Here is a tiny trained network, its code and every weight. The questions are about switching its units off for an input and a class, where a switched-off unit gives its printed mean instead of its output.

import numpy as np


def w(rows, s, z=0):
    codes = np.array(rows[::2]) - 128.0
    scale = np.full(codes.shape[1], s)
    scale[-1] = z or s
    return codes * scale


def f(y):
    return np.maximum(y, 0)


def log_softmax(a):
    a = a - a.max(-1, keepdims=True)
    return a - np.log(np.exp(a).sum(-1, keepdims=True))


def net(x, mask):
    res = np.array(x, float).reshape(1, 5) / 4 @ E
    y = f(res @ A[0][:, :-1].T + A[0][:, -1])
    res = res + np.where(mask, y, B[0][:, -1]) @ B[0][:, :-1]
    return log_softmax(res[-1] @ U[:, :-1].T + U[:, -1])


A, B = {}, {}
E = w([
[128,129,127,128,124],'x0',
[83,56,186,114,56],'x1',
[190,53,67,137,98],'x2',
[127,127,128,128,127],'x3',
[183,122,165,6,138],'x4',
],0.016)
A[0] = w([
[196,70,71,146,104,191],'n1',
[215,67,98,61,122,13],'n2',
[119,176,191,72,146,145],'n3',
[43,187,144,193,134,253],'n4',
[139,45,201,61,80,22],'n5',
[156,75,88,143,116,180],'n6',
[63,148,144,154,128,136],'n7',
[140,83,66,182,106,124],'n8',
[182,127,154,7,147,177],'n9',
[77,56,180,117,73,164],'n10',
[154,164,162,70,136,165],'n11',
[118,69,133,124,80,66],'n12',
[117,201,87,158,201,221],'n13',
[94,77,158,123,118,137],'n14',
[58,135,186,127,119,137],'n15',
],0.013,0.0054)
B[0] = w([
[160,168,58,176,146,222],'n1',
[181,69,79,87,94,215],'n2',
[85,156,180,126,168,200],'n3',
[145,57,65,91,120,244],'n4',
[93,147,103,59,85,229],'n5',
[123,177,85,161,138,194],'n6',
[159,67,121,141,88,183],'n7',
[104,203,152,193,168,200],'n8',
[176,138,171,58,148,250],'n9',
[51,117,143,143,6,227],'n10',
[134,158,165,113,165,195],'n11',
[58,144,96,130,75,182],'n12',
[104,141,64,61,164,232],'n13',
[93,120,135,140,97,178],'n14',
[158,77,168,151,90,190],'n15',
],0.013,0.018)
U = w([
[96,114,55,65,113,216],'0',
[131,181,182,113,231,232],'1',
[132,42,134,167,87,162],'2',
[86,157,235,110,113,9],'3',
[125,192,97,200,219,145],'4',
[246,137,97,121,164,4],'5',
[64,177,120,230,103,43],'6',
],0.012,0.0033)

Each question gives the input, the list of numbers given to net, and the class t.
The units are the neurons (one row each of A and B). Each row of codes is followed by its name. A weight is (code - 128) times the scale printed after its matrix; where a second scale follows, it is the last column's (A, B and U).
mask holds one flag per neuron, in row order. A switched-off neuron (its flag False) gives its mean, the last column of its row in B, instead of its output. The means were averaged over made-up inputs and are rounded, as every weight is.
A unit's drop is (log p(t) with every unit on - log p(t) with that unit switched off) / (log p(t) with every unit on - log p(t) with every unit switched off).
The circuit of an input: a set's keep is (log p(t) with only the set's units on - log p(t) with every unit switched off) / (log p(t) with every unit on - log p(t) with every unit switched off). Starting from the 12 units with the biggest drops (on a tie, the unit counted first), units are removed one at a time, each time the one whose removal leaves the highest keep (on an exact tie, the one counted first), for as long as the keep stays at least 0.8.
units of the circuit, in order: the units of the circuit, biggest drop first
unit that matters most: the unit with the biggest drop
k most important neurons: the k neurons with the biggest drops, biggest first
drop of u: that unit's drop, to one decimal
input [-4,-2,2,0,1], class 5: units of the circuit, in order => n10, n5
input [-8,4,0,-7,6], class 3: 2 most important neurons => n4, n13
input [-6,0,-6,7,3], class 1: unit that matters most => n10
input [6,1,-4,-6,-8], class 2: units of the circuit, in order => n7, n15
input [8,-5,1,-3,1], class 5: 2 most important neurons => n10, n5
input [1,0,6,3,6], class 5: 2 most important neurons => n9, n10
input [5,-7,-2,-2,1], class 1: 3 most important neurons => n10, n2, n5
input [6,7,-5,4,1], class 3: 2 most important neurons => n2, n3
input [7,0,1,2,1], class 5: 2 most important neurons => n10, n5
input [-6,-3,3,5,8], class 5: drop of n14 => 0.0
input [4,5,-6,3,0], class 2: drop of n15 => 0.1
input [-3,6,-5,-4,1], class 3: drop of n3 => 0.2
